Moves between objects:
from | ψ ρ ω τ η π
q632 | q905 q177 q498 q728 q203 q349
q498 | q593 q632 . q147 q35 q815
q147 | q82 q728 . q498 q326 q280
q363 | q156 . q295 q915 q716 q366
q261 | q950 q549 q280 q349 q728 q113
q82 | q147 q584 . q593 q300 q11
q349 | q295 q156 q815 q261 q632 q420
q549 | q915 . q261 q156 q390 q943
q366 | q506 . q48 q64 q363 .
q64 | q943 . q149 q366 q915 .
q290 | q205 q48 . q190 q793 .
q156 | q363 . q349 q549 q177 q506
q618 | q762 q740 q300 q542 . q584
q48 | q420 q366 q290 q149 q295 .
q295 | q349 q363 q793 q950 q905 q48
q326 | q300 q762 . q35 . q147
q190 | q539 q149 . q290 q11 .
q851 | q390 . q584 q716 q740 q915
q716 | q177 . q905 q851 q273 q363
q584 | q728 q851 q82 q905 q618 q950
q203 | q542 q47 q35 q762 . q632
q11 | q280 q950 . q793 q82 q190
q390 | q851 . q728 q177 q463 q549
q506 | q366 . q420 q943 q156 .
q695 | q35 q542 . q300 . q593
q205 | q290 q420 . q539 q815 .
q593 | q498 q905 . q82 q695 q793
q950 | q261 q915 q11 q295 q584 q149
q463 | q740 . q762 q47 . q390
q35 | q695 q203 . q326 . q498
q300 | q326 q618 . q695 . q82
q943 | q64 . q113 q506 q549 .
q273 | q47 . q542 q740 . q716
q793 | q815 q295 . q11 q593 q290
q542 | q203 q273 q695 q618 . q905
q740 | q463 . q618 q273 . q851
q915 | q549 . q950 q363 q851 q64
q113 | q149 q943 q539 q420 q261 .
q762 | q618 q463 q326 q203 . q728
q149 | q113 q64 q190 q48 q950 .
q47 | q273 . q203 q463 . q177
q905 | q632 q716 q593 q584 q542 q295
q728 | q584 q390 q147 q632 q762 q261
q420 | q48 q506 q205 q113 q349 .
q280 | q11 q261 . q815 q147 q539
q539 | q190 q113 . q205 q280 .
q177 | q716 . q632 q390 q47 q156
q815 | q793 q349 . q280 q498 q205

In the rows, 62 stands for zero.

The rows follow the links: the fewer symbols apart two objects are, the more alike their rows tend to be.

Each row is also shifted at random along 2 hidden directions that mean nothing.

Each row, then its object:
[61, 51, 49, 61, 64, 60, 68, 65, 58, 65, 53, 72, 49, 66, 60, 56, 60, 63, 63, 64, 46, 54, 52, 63, 53, 55, 57, 64, 63, 56, 59, 62, 59, 65, 63, 61, 81, 66, 56, 54, 63, 70, 54]
object: q190
[27, 60, 83, 60, 62, 50, 52, 75, 57, 53, 71, 62, 63, 52, 62, 53, 76, 62, 64, 69, 67, 63, 60, 67, 70, 64, 60, 51, 47, 62, 67, 66, 77, 69, 61, 72, 49, 54, 54, 65, 48, 59, 70]
object: q549
[74, 63, 59, 75, 64, 58, 56, 66, 64, 63, 54, 68, 60, 56, 64, 72, 71, 61, 69, 54, 71, 72, 49, 71, 51, 65, 55, 61, 66, 67, 59, 61, 80, 55, 57, 60, 63, 53, 59, 63, 74, 75, 59]
object: q762
[36, 59, 56, 69, 50, 68, 72, 62, 69, 59, 80, 55, 76, 57, 63, 69, 51, 55, 50, 57, 62, 50, 66, 51, 80, 71, 71, 67, 70, 69, 63, 62, 51, 71, 50, 58, 62, 61, 53, 62, 63, 62, 57]
object: q542
[48, 63, 62, 45, 62, 71, 69, 61, 57, 64, 73, 56, 65, 65, 65, 54, 52, 63, 53, 70, 53, 45, 72, 60, 76, 64, 67, 68, 62, 60, 67, 60, 48, 69, 70, 66, 58, 66, 62, 65, 50, 56, 66]
object: q295
[66, 62, 45, 63, 49, 74, 74, 58, 73, 57, 78, 63, 77, 61, 61, 58, 53, 51, 45, 60, 49, 56, 68, 47, 66, 60, 66, 61, 81, 73, 60, 56, 52, 78, 44, 58, 70, 63, 55, 50, 56, 60, 51]
object: q695
[45, 67, 74, 62, 63, 60, 65, 64, 65, 60, 62, 58, 64, 56, 66, 60, 60, 56, 59, 61, 89, 63, 77, 62, 68, 69, 57, 57, 62, 64, 63, 73, 62, 62, 63, 60, 50, 63, 65, 63, 52, 58, 66]
object: q506
[18, 60, 76, 76, 54, 51, 51, 76, 69, 52, 80, 57, 76, 44, 62, 63, 76, 53, 56, 60, 73, 65, 56, 65, 73, 70, 65, 45, 58, 78, 65, 63, 82, 80, 40, 67, 51, 49, 48, 56, 49, 61, 60]
object: q463
[85, 74, 68, 54, 69, 58, 51, 73, 58, 54, 60, 67, 62, 61, 62, 51, 72, 64, 62, 68, 63, 64, 57, 72, 56, 61, 50, 51, 65, 71, 65, 61, 77, 62, 67, 70, 57, 56, 63, 55, 51, 68, 62]
object: q261
[31, 61, 67, 59, 63, 56, 75, 74, 54, 61, 63, 69, 61, 50, 71, 53, 56, 55, 49, 62, 79, 62, 72, 59, 69, 66, 60, 62, 74, 58, 55, 78, 63, 68, 63, 64, 47, 58, 57, 72, 55, 60, 63]
object: q420
[59, 56, 59, 62, 68, 50, 66, 71, 51, 64, 46, 80, 48, 57, 61, 54, 66, 59, 61, 61, 58, 70, 53, 66, 47, 57, 54, 62, 69, 53, 53, 71, 69, 60, 67, 63, 65, 63, 55, 68, 68, 70, 58]
object: q539
[41, 54, 58, 68, 67, 56, 69, 73, 61, 65, 57, 66, 51, 67, 62, 62, 62, 64, 68, 67, 58, 45, 49, 67, 60, 70, 62, 60, 51, 61, 63, 57, 62, 62, 70, 61, 82, 61, 57, 52, 54, 76, 57]
object: q149
[78, 58, 52, 75, 60, 65, 59, 60, 73, 65, 57, 56, 59, 71, 61, 79, 58, 63, 70, 59, 57, 52, 48, 68, 57, 67, 62, 64, 58, 69, 64, 51, 65, 58, 58, 54, 81, 59, 60, 49, 70, 74, 54]
object: q618
[96, 74, 65, 61, 65, 63, 47, 65, 66, 57, 67, 59, 68, 61, 61, 62, 75, 66, 65, 60, 57, 70, 52, 69, 54, 61, 59, 54, 65, 76, 68, 55, 78, 64, 59, 66, 57, 54, 62, 57, 63, 64, 64]
object: q728
[67, 58, 63, 71, 63, 69, 66, 46, 70, 73, 47, 46, 58, 72, 61, 82, 52, 67, 76, 56, 80, 60, 69, 65, 60, 68, 69, 71, 50, 52, 63, 59, 50, 40, 70, 47, 69, 70, 79, 68, 75, 61, 64]
object: q273
[77, 63, 57, 67, 58, 69, 53, 58, 68, 59, 79, 54, 70, 67, 58, 65, 68, 68, 64, 64, 39, 54, 50, 63, 65, 64, 69, 58, 58, 74, 71, 46, 67, 69, 60, 66, 73, 58, 57, 48, 56, 64, 60]
object: q584
[73, 63, 62, 69, 66, 62, 68, 56, 58, 75, 44, 66, 56, 58, 67, 77, 56, 56, 70, 47, 84, 76, 66, 60, 52, 64, 65, 72, 71, 49, 52, 70, 58, 44, 66, 49, 54, 61, 70, 87, 88, 63, 63]
object: q203

The symbols that take the first to the second take the third to the fourth, perhaps in another order. What is the fourth?
Answer with the object's name.
A [50, 65, 78, 60, 67, 52, 51, 70, 60, 51, 67, 57, 63, 58, 58, 56, 74, 65, 68, 67, 70, 63, 60, 70, 65, 64, 55, 52, 48, 68, 66, 63, 75, 64, 67, 69, 50, 60, 64, 58, 47, 59, 69]
B [46, 71, 78, 55, 63, 58, 58, 67, 64, 52, 77, 55, 73, 54, 62, 52, 63, 58, 54, 68, 76, 63, 76, 61, 74, 63, 61, 54, 59, 66, 64, 69, 65, 66, 61, 70, 42, 60, 65, 61, 45, 52, 71]
C [54, 66, 60, 56, 52, 66, 62, 66, 61, 50, 88, 70, 81, 48, 64, 50, 64, 56, 41, 59, 54, 71, 69, 48, 71, 56, 67, 55, 83, 72, 63, 69, 67, 84, 41, 75, 46, 57, 48, 63, 55, 53, 56]
D q147

A [50, 59, 56, 71, 55, 55, 58, 71, 56, 60, 66, 79, 65, 49, 63, 58, 73, 56, 54, 55, 54, 70, 47, 56, 58, 56, 59, 57, 75, 68, 59, 68, 75, 74, 43, 66, 63, 53, 44, 62, 66, 67, 53]
B [44, 58, 51, 64, 48, 70, 77, 62, 67, 58, 83, 65, 75, 56, 61, 59, 53, 51, 42, 60, 51, 56, 63, 44, 71, 61, 69, 59, 79, 69, 63, 63, 56, 81, 42, 62, 65, 61, 47, 55, 58, 58, 53]
C [87, 70, 58, 48, 65, 64, 69, 58, 57, 62, 56, 72, 59, 61, 63, 50, 56, 61, 57, 66, 57, 73, 73, 61, 53, 54, 54, 63, 80, 56, 54, 70, 58, 61, 67, 62, 51, 69, 67, 69, 62, 57, 62]
D q11

A [81, 64, 56, 60, 67, 58, 64, 67, 64, 59, 51, 76, 57, 60, 58, 52, 67, 61, 56, 61, 61, 67, 57, 66, 45, 56, 48, 54, 75, 67, 54, 63, 72, 67, 57, 60, 70, 61, 58, 52, 58, 71, 53]
B [79, 66, 69, 58, 73, 53, 51, 68, 55, 63, 48, 71, 46, 62, 65, 55, 74, 69, 72, 63, 62, 70, 54, 74, 51, 59, 55, 60, 58, 57, 59, 66, 72, 51, 79, 69, 58, 60, 68, 67, 64, 67, 67]
C [85, 65, 50, 49, 65, 69, 72, 55, 58, 64, 62, 68, 58, 72, 62, 54, 50, 65, 59, 66, 46, 59, 68, 56, 60, 55, 60, 70, 70, 56, 60, 62, 46, 61, 68, 60, 66, 73, 67, 62, 63, 57, 62]
D q905

A [93, 68, 55, 58, 58, 61, 53, 65, 63, 57, 68, 69, 67, 60, 59, 56, 70, 62, 62, 57, 45, 74, 54, 65, 50, 55, 59, 55, 73, 72, 63, 60, 75, 70, 54, 67, 62, 58, 58, 55, 66, 63, 59]
B [60, 56, 49, 68, 54, 63, 62, 65, 69, 59, 71, 67, 68, 62, 58, 64, 61, 58, 57, 61, 42, 58, 52, 60, 60, 60, 64, 60, 71, 72, 63, 53, 67, 77, 46, 63, 77, 56, 47, 48, 60, 68, 51]
C [39, 59, 67, 62, 65, 61, 70, 58, 66, 65, 57, 50, 58, 67, 61, 68, 51, 59, 65, 65, 79, 50, 74, 59, 70, 69, 65, 66, 50, 53, 61, 65, 51, 55, 69, 52, 67, 69, 70, 66, 58, 62, 67]
D q156

A [52, 61, 56, 65, 51, 62, 70, 66, 60, 58, 73, 73, 73, 49, 64, 57, 62, 52, 46, 53, 63, 70, 65, 52, 65, 58, 61, 60, 83, 66, 55, 69, 62, 75, 44, 62, 51, 56, 49, 70, 64, 59, 55]
B [112, 70, 41, 62, 58, 80, 72, 45, 80, 65, 57, 57, 67, 74, 59, 69, 47, 57, 57, 57, 54, 61, 71, 57, 56, 56, 58, 62, 83, 70, 60, 51, 52, 63, 52, 50, 80, 72, 69, 47, 68, 64, 52]
C [96, 78, 63, 54, 66, 71, 48, 56, 85, 50, 67, 44, 72, 76, 55, 62, 62, 63, 68, 72, 58, 50, 67, 71, 69, 65, 51, 47, 51, 81, 73, 42, 64, 64, 61, 61, 74, 66, 71, 27, 39, 66, 60]
D q549

A [53, 63, 70, 55, 62, 66, 64, 55, 64, 62, 66, 49, 62, 69, 62, 66, 54, 67, 66, 69, 67, 53, 75, 64, 73, 64, 63, 64, 50, 59, 66, 60, 51, 57, 73, 62, 61, 70, 72, 62, 51, 54, 70]
B [56, 61, 57, 58, 63, 69, 76, 61, 63, 71, 58, 56, 59, 68, 67, 63, 47, 56, 53, 67, 69, 48, 74, 58, 70, 68, 61, 69, 65, 59, 60, 61, 47, 62, 68, 56, 67, 69, 65, 57, 57, 64, 61]
C [92, 77, 73, 66, 65, 62, 43, 57, 73, 51, 67, 49, 74, 65, 59, 67, 75, 64, 71, 61, 71, 73, 61, 69, 61, 60, 57, 49, 55, 75, 70, 51, 77, 59, 57, 64, 61, 58, 70, 48, 59, 62, 67]
D q261

A [42, 46, 59, 74, 61, 51, 60, 68, 46, 71, 52, 82, 44, 51, 63, 62, 73, 62, 66, 54, 57, 74, 44, 63, 49, 59, 65, 69, 63, 47, 54, 74, 73, 60, 61, 65, 61, 56, 50, 84, 83, 67, 59]
B [13, 48, 68, 77, 59, 47, 54, 80, 53, 63, 67, 73, 61, 43, 64, 65, 78, 57, 58, 59, 67, 68, 46, 65, 62, 68, 67, 62, 59, 63, 60, 71, 79, 66, 53, 69, 53, 46, 43, 78, 68, 69, 60]
C [77, 72, 66, 57, 58, 66, 59, 60, 59, 59, 72, 59, 74, 55, 63, 62, 60, 59, 57, 58, 67, 73, 71, 57, 67, 63, 69, 66, 76, 67, 66, 68, 64, 66, 60, 65, 41, 57, 63, 72, 67, 52, 70]
D q177

A [54, 55, 60, 60, 58, 57, 53, 70, 52, 56, 75, 76, 65, 49, 63, 55, 77, 63, 56, 60, 44, 70, 50, 59, 57, 54, 63, 58, 69, 66, 63, 66, 76, 75, 51, 71, 59, 55, 47, 66, 64, 60, 57]
B [72, 61, 60, 64, 60, 64, 54, 57, 63, 62, 71, 56, 63, 68, 59, 70, 67, 69, 67, 65, 45, 55, 45, 67, 65, 63, 71, 63, 53, 68, 72, 49, 63, 61, 65, 66, 72, 58, 59, 59, 64, 65, 62]
C [77, 69, 59, 51, 61, 59, 57, 71, 63, 50, 73, 75, 67, 57, 59, 43, 71, 61, 48, 67, 47, 66, 58, 63, 57, 55, 52, 48, 77, 78, 62, 63, 75, 82, 52, 74, 62, 59, 51, 47, 46, 64, 57]
D q950

A [72, 69, 59, 48, 63, 73, 71, 58, 60, 65, 67, 56, 62, 75, 62, 59, 48, 63, 59, 70, 57, 49, 71, 59, 73, 62, 64, 67, 65, 60, 66, 58, 44, 60, 75, 61, 65, 69, 71, 61, 55, 55, 64]
B [74, 71, 68, 56, 68, 57, 52, 72, 57, 57, 59, 68, 57, 61, 65, 54, 72, 66, 65, 69, 60, 66, 56, 73, 54, 59, 52, 56, 60, 64, 62, 65, 76, 63, 71, 73, 55, 56, 61, 60, 52, 68, 63]
C [54, 58, 68, 66, 60, 60, 52, 59, 67, 59, 68, 52, 63, 65, 60, 72, 67, 67, 73, 65, 57, 58, 53, 66, 68, 65, 72, 62, 41, 62, 73, 50, 65, 61, 65, 65, 67, 61, 66, 60, 59, 59, 68]
D q177

A [89, 72, 58, 59, 56, 77, 65, 52, 67, 61, 75, 49, 75, 71, 60, 70, 50, 66, 60, 60, 52, 58, 69, 56, 70, 60, 72, 67, 67, 72, 69, 50, 50, 62, 64, 59, 65, 68, 69, 58, 65, 54, 65]
B [87, 83, 67, 56, 55, 70, 58, 61, 66, 52, 83, 55, 88, 56, 62, 59, 61, 54, 47, 58, 64, 74, 73, 52, 71, 61, 64, 58, 83, 79, 66, 61, 70, 75, 49, 66, 42, 56, 63, 56, 56, 50, 63]
C [78, 60, 50, 62, 57, 69, 56, 58, 63, 59, 70, 65, 66, 67, 59, 62, 66, 65, 61, 65, 34, 62, 51, 61, 60, 56, 68, 63, 65, 66, 67, 53, 61, 71, 54, 67, 77, 60, 57, 54, 64, 62, 57]
D q147

A [72, 76, 76, 53, 68, 61, 58, 58, 65, 58, 60, 51, 64, 60, 65, 59, 61, 63, 67, 64, 81, 66, 78, 66, 66, 62, 56, 56, 60, 60, 63, 64, 59, 57, 68, 63, 45, 65, 74, 60, 53, 55, 70]
B [52, 64, 72, 53, 63, 66, 63, 58, 64, 60, 69, 47, 66, 69, 62, 62, 52, 64, 64, 69, 67, 53, 73, 59, 78, 64, 66, 63, 49, 62, 68, 61, 50, 61, 70, 65, 58, 66, 69, 59, 50, 55, 68]
C [45, 59, 52, 55, 54, 68, 76, 65, 64, 59, 76, 68, 70, 59, 64, 50, 52, 54, 42, 65, 51, 51, 69, 50, 69, 61, 61, 60, 78, 70, 60, 65, 51, 81, 52, 64, 70, 63, 51, 54, 47, 63, 55]
D q205

A [52, 57, 57, 58, 66, 58, 76, 68, 50, 68, 49, 80, 50, 56, 65, 52, 57, 55, 55, 59, 67, 67, 69, 56, 55, 58, 58, 68, 77, 50, 50, 78, 58, 61, 63, 61, 53, 64, 59, 78, 70, 62, 59]
B [16, 45, 54, 60, 56, 57, 79, 67, 49, 68, 64, 76, 54, 55, 64, 53, 57, 58, 49, 62, 55, 50, 69, 51, 68, 59, 68, 71, 65, 49, 55, 73, 49, 70, 63, 64, 63, 63, 49, 76, 61, 58, 56]
C [90, 67, 55, 53, 73, 65, 58, 60, 60, 65, 52, 59, 53, 81, 63, 64, 63, 74, 77, 70, 49, 49, 52, 74, 57, 61, 58, 65, 52, 59, 68, 51, 60, 54, 81, 61, 80, 67, 73, 54, 60, 70, 64]
D q261

A [60, 58, 48, 59, 61, 70, 79, 59, 61, 65, 56, 72, 56, 67, 61, 57, 48, 59, 52, 62, 58, 54, 70, 53, 61, 58, 60, 69, 73, 57, 53, 64, 48, 66, 63, 57, 73, 65, 61, 61, 60, 65, 56]
B [39, 65, 64, 62, 59, 64, 72, 61, 74, 57, 73, 51, 72, 63, 60, 61, 51, 56, 55, 68, 73, 48, 75, 57, 76, 70, 62, 57, 56, 70, 67, 60, 56, 68, 56, 59, 66, 64, 62, 50, 45, 59, 63]
C [44, 50, 53, 59, 54, 66, 70, 58, 49, 65, 72, 71, 63, 59, 64, 60, 57, 62, 56, 62, 41, 59, 61, 45, 69, 56, 78, 74, 68, 51, 61, 66, 48, 69, 63, 66, 59, 64, 54, 73, 71, 54, 62]
D q716

A [91, 68, 49, 61, 56, 74, 56, 56, 71, 53, 76, 63, 74, 67, 56, 59, 62, 62, 58, 66, 35, 63, 53, 60, 62, 55, 64, 56, 71, 79, 67, 48, 65, 74, 46, 67, 79, 62, 57, 41, 57, 63, 54]
B [59, 62, 59, 56, 54, 66, 64, 61, 50, 59, 76, 73, 71, 51, 63, 56, 63, 60, 51, 58, 50, 75, 64, 51, 64, 55, 68, 65, 78, 59, 58, 71, 63, 70, 54, 68, 48, 60, 53, 76, 69, 52, 63]
C [78, 64, 61, 74, 65, 63, 58, 53, 78, 62, 52, 48, 61, 72, 60, 78, 62, 67, 77, 59, 69, 58, 57, 69, 57, 67, 64, 58, 49, 62, 67, 48, 61, 48, 60, 52, 79, 64, 73, 48, 68, 72, 57]
D q47

A [21, 56, 70, 72, 51, 65, 64, 60, 69, 58, 79, 47, 76, 58, 61, 69, 56, 55, 53, 61, 71, 50, 69, 51, 80, 72, 73, 63, 57, 67, 64, 60, 57, 71, 52, 59, 59, 61, 58, 58, 55, 54, 63]
B [64, 66, 64, 69, 60, 65, 67, 62, 64, 64, 61, 62, 70, 56, 64, 69, 56, 55, 56, 52, 82, 69, 69, 58, 64, 66, 62, 63, 79, 66, 56, 68, 65, 60, 54, 57, 50, 57, 64, 70, 74, 62, 58]
C [53, 66, 72, 71, 60, 60, 61, 58, 67, 63, 63, 55, 68, 56, 60, 70, 59, 56, 63, 53, 87, 70, 74, 58, 68, 68, 66, 63, 60, 62, 61, 66, 69, 55, 59, 58, 51, 61, 66, 68, 64, 59, 65]
D q542

A [57, 52, 60, 68, 60, 61, 53, 62, 57, 65, 68, 56, 58, 65, 63, 70, 69, 67, 69, 66, 40, 57, 45, 63, 66, 66, 75, 66, 48, 63, 69, 54, 63, 63, 69, 67, 70, 59, 54, 64, 66, 65, 64]
B [73, 64, 71, 77, 65, 55, 52, 60, 67, 64, 50, 55, 60, 61, 62, 76, 70, 63, 74, 54, 80, 73, 56, 72, 52, 66, 59, 60, 52, 64, 62, 59, 73, 50, 60, 58, 64, 60, 68, 63, 71, 68, 67]
C [82, 66, 63, 66, 75, 56, 61, 69, 61, 64, 41, 69, 51, 65, 62, 60, 68, 62, 68, 60, 75, 64, 57, 76, 46, 65, 45, 57, 65, 66, 56, 65, 75, 52, 69, 58, 67, 61, 67, 57, 63, 75, 63]
D q915

A [67, 63, 65, 73, 61, 63, 55, 56, 77, 61, 58, 48, 64, 71, 59, 77, 64, 63, 77, 59, 69, 55, 57, 70, 61, 70, 65, 58, 50, 67, 67, 51, 66, 57, 58, 53, 77, 66, 65, 47, 60, 67, 62]
B [35, 49, 65, 71, 61, 61, 66, 54, 64, 73, 57, 52, 58, 65, 62, 78, 54, 63, 71, 57, 76, 56, 67, 58, 70, 66, 74, 72, 49, 49, 62, 63, 50, 49, 67, 51, 61, 66, 67, 78, 74, 59, 67]
C [68, 68, 73, 64, 61, 62, 55, 55, 62, 62, 64, 52, 67, 62, 62, 68, 64, 63, 70, 56, 77, 75, 72, 62, 66, 64, 66, 63, 54, 59, 66, 61, 62, 51, 64, 60, 43, 64, 70, 74, 68, 52, 70]
D q390

A [102, 66, 53, 64, 64, 69, 72, 54, 66, 70, 46, 71, 60, 63, 64, 67, 55, 59, 62, 52, 68, 77, 68, 58, 46, 53, 57, 69, 81, 52, 53, 67, 56, 50, 57, 50, 63, 65, 71, 70, 83, 60, 61]
B [65, 53, 55, 62, 63, 59, 64, 58, 46, 67, 53, 75, 54, 56, 64, 63, 65, 65, 65, 53, 55, 81, 63, 58, 57, 53, 71, 71, 71, 44, 57, 71, 57, 56, 67, 60, 45, 64, 63, 88, 86, 53, 65]
C [110, 80, 66, 47, 72, 73, 67, 56, 61, 60, 52, 59, 63, 68, 62, 58, 54, 62, 63, 64, 71, 70, 78, 66, 58, 60, 53, 62, 74, 63, 57, 65, 59, 50, 77, 61, 50, 66, 78, 64, 61, 59, 68]
D q420

A [50, 59, 67, 68, 59, 59, 50, 58, 63, 60, 68, 53, 62, 68, 61, 71, 70, 68, 75, 63, 58, 59, 55, 67, 67, 68, 71, 62, 41, 62, 70, 55, 65, 58, 65, 65, 68, 62, 63, 63, 60, 61, 68]
B [58, 61, 69, 66, 62, 53, 49, 71, 54, 58, 68, 67, 67, 52, 65, 65, 78, 66, 64, 57, 55, 73, 50, 66, 63, 63, 66, 58, 59, 67, 64, 60, 82, 65, 61, 71, 48, 48, 55, 70, 65, 60, 67]
C [41, 48, 69, 68, 70, 52, 59, 61, 61, 68, 44, 59, 45, 69, 61, 70, 63, 68, 78, 65, 69, 51, 55, 71, 58, 67, 61, 64, 35, 49, 60, 60, 61, 47, 75, 59, 75, 65, 69, 67, 63, 69, 65]
D q113

